Here is a tiny trained network, its code and every weight. The questions are about switching its units off for an input and a class, where a switched-off unit gives its printed mean instead of its output.

import numpy as np


def w(rows, s, z=0):
    codes = np.array(rows[::2]) - 128.0
    scale = np.full(codes.shape[1], s)
    scale[-1] = z or s
    return codes * scale


def norm(h):
    return h / np.sqrt((h * h).mean(-1, keepdims=True) + 1e-5)


def f(y):
    return y / 2 * (1 + np.tanh(0.7978845608 * (y + 0.044715 * y**3)))


def log_softmax(a):
    a = a - a.max(-1, keepdims=True)
    return a - np.log(np.exp(a).sum(-1, keepdims=True))


def net(x, mask):
    res = np.array(x, float).reshape(1, 8) / 4 @ E
    u = 0
    for l in range(3):
        y = f(norm(res) @ A[l][:, :-1].T + A[l][:, -1])
        res = res + np.where(mask[u : u + 4], y, B[l][:, -1]) @ B[l][:, :-1]
        u += 4
    return log_softmax(norm(res)[-1] @ U[:, :-1].T + U[:, -1])


A, B = {}, {}
E = w([
[41,102,130,203,219,110,129,114,63],'x0',
[183,211,158,53,236,177,143,89,139],'x1',
[130,127,131,127,127,119,127,123,126],'x2',
[196,80,136,127,166,90,167,176,129],'x3',
[147,60,221,205,151,223,2,97,222],'x4',
[133,130,126,131,126,122,125,126,127],'x5',
[153,134,148,129,113,66,122,111,113],'x6',
[133,135,126,135,123,131,132,125,132],'x7',
],0.006)
A[0] = w([
[42,197,151,88,83,139,99,113,82,198],'0.n0',
[103,94,126,230,240,122,103,164,3,122],'0.n1',
[98,195,113,98,232,110,135,121,118,250],'0.n2',
[221,73,101,168,205,97,191,235,149,10],'0.n3',
],0.0061,0.0016)
B[0] = w([
[214,11,107,122,92,184,208,105,46,190],'0.n0',
[79,161,206,254,66,218,225,101,171,253],'0.n1',
[208,159,165,223,224,173,180,85,147,233],'0.n2',
[197,20,59,139,38,139,128,4,34,186],'0.n3',
],0.0072,0.0046)
A[1] = w([
[188,41,151,203,186,166,170,104,210,35],'1.n0',
[205,146,61,51,90,120,70,252,168,114],'1.n1',
[32,42,57,189,55,37,148,184,167,8],'1.n2',
[97,129,124,118,96,247,73,44,1,94],'1.n3',
],0.0065,0.0019)
B[1] = w([
[146,131,105,7,88,18,77,172,111,253],'1.n0',
[25,118,238,129,102,222,255,108,144,184],'1.n1',
[214,199,45,109,208,123,117,129,241,200],'1.n2',
[244,58,73,126,81,52,78,99,116,200],'1.n3',
],0.0086,0.0054)
A[2] = w([
[140,218,145,90,215,74,123,133,126,187],'2.n0',
[44,140,17,167,76,94,94,223,244,1],'2.n1',
[169,111,166,176,131,69,30,202,174,67],'2.n2',
[82,156,2,87,161,75,254,160,19,40],'2.n3',
],0.0064,0.0035)
B[2] = w([
[103,130,64,145,108,121,84,171,226,198],'2.n0',
[130,141,76,101,160,58,122,179,202,172],'2.n1',
[74,185,203,88,148,169,105,98,78,190],'2.n2',
[6,93,160,91,119,158,11,140,122,254],'2.n3',
],0.011,0.0042)
U = w([
[32,119,166,59,132,149,37,172,117,184],'0',
[206,204,31,127,239,83,146,182,254,112],'1',
[112,138,181,208,60,210,237,148,140,169],'2',
[200,17,54,109,57,81,73,47,34,3],'3',
],0.0085,0.0047)

Each question gives the input, the list of numbers given to net, and the class t.
The units are the neurons (one row each of A and B). Each row of codes is followed by its name. A weight is (code - 128) times the scale printed after its matrix; where a second scale follows, it is the last column's (A, B and U).
mask holds one flag per neuron, layer by layer. A switched-off neuron (its flag False) gives its mean, the last column of its row in B, instead of its output. The means were averaged over made-up inputs and are rounded, as every weight is.
A unit's drop is (log p(t) with every unit on - log p(t) with that unit switched off) / (log p(t) with every unit on - log p(t) with every unit switched off).
The circuit of an input: a set's keep is (log p(t) with only the set's units on - log p(t) with every unit switched off) / (log p(t) with every unit on - log p(t) with every unit switched off). Starting from all 12 units, units are removed one at a time, each time the one whose removal leaves the highest keep (on an exact tie, the one counted first), for as long as the keep stays at least 0.8.
circuit, biggest first: the units of the circuit, biggest drop first
most important unit: the unit with the biggest drop
k most important neurons: the k neurons with the biggest drops, biggest first
top k neurons in layer l: the k neurons of layer l with the biggest drops, biggest first
drop of u: that unit's drop, to one decimal
input [0,-7,7,-5,-2,-3,-6,-5], class 1: 2 most important neurons	(1.n2 0.n3)
input [-8,-1,-8,5,0,7,5,7], class 2: most important unit	1.n1
input [8,5,1,6,6,3,8,-7], class 2: 3 most important neurons	(0.n1 2.n3 1.n2)
input [-7,-7,-3,3,-1,7,1,-8], class 1: 3 most important neurons	(1.n2 2.n1 0.n0)
input [5,8,5,-8,7,1,2,3], class 1: 3 most important neurons	(2.n3 0.n3 0.n2)
input [-4,4,2,-7,-5,1,-2,-3], class 3: circuit, biggest first	(0.n0 1.n3)
input [7,6,0,-7,-6,7,8,-7], class 2: 2 most important neurons	(0.n2 0.n1)
input [-2,-6,1,6,4,-8,1,3], class 1: circuit, biggest first	(1.n2 0.n2)
input [-4,-8,8,4,-6,5,-3,-8], class 1: 2 most important neurons	(1.n2 2.n1)
input [-1,-6,3,-4,-4,-2,3,-4], class 1: 2 most important neurons	(1.n2 0.n3)
input [6,-2,-3,3,-5,4,4,-5], class 2: 2 most important neurons	(0.n1 1.n0)
input [8,7,-6,5,-5,2,2,8], class 2: 4 most important neurons	(0.n1 1.n2 0.n2 0.n3)
input [-2,-8,-8,0,5,4,1,-1], class 1: circuit, biggest first	(1.n2 2.n1)
input [7,3,-3,3,-3,3,-1,-2], class 2: most important unit	0.n1
input [2,-8,6,3,6,3,8,-1], class 1: 4 most important neurons	(1.n2 2.n1 0.n2 2.n3)
input [-2,4,5,2,-6,8,5,1], class 0: 2 most important neurons	(2.n3 1.n2)
input [7,-8,3,6,2,6,-6,4], class 1: 2 most important neurons	(1.n2 2.n1)
input [-3,-3,4,-2,1,-2,-3,2], class 1: top 2 neurons in layer 0	(0.n2 0.n3)
input [-8,5,4,-3,6,6,6,-5], class 2: top 2 neurons in layer 0	(0.n2 0.n1)
input [0,-6,3,6,-8,7,-5,8], class 0: most important unit	2.n3
input [1,4,-8,0,-4,0,4,6], class 0: top 2 neurons in layer 2	(2.n3 2.n1)
input [1,-3,1,4,-6,2,-5,-5], class 0: top 2 neurons in layer 0	(0.n0 0.n3)
input [0,3,3,-2,-4,-5,-1,7], class 0: top 2 neurons in layer 0	(0.n3 0.n0)
input [-2,0,3,7,-1,-5,3,0], class 3: drop of 0.n3	5.0
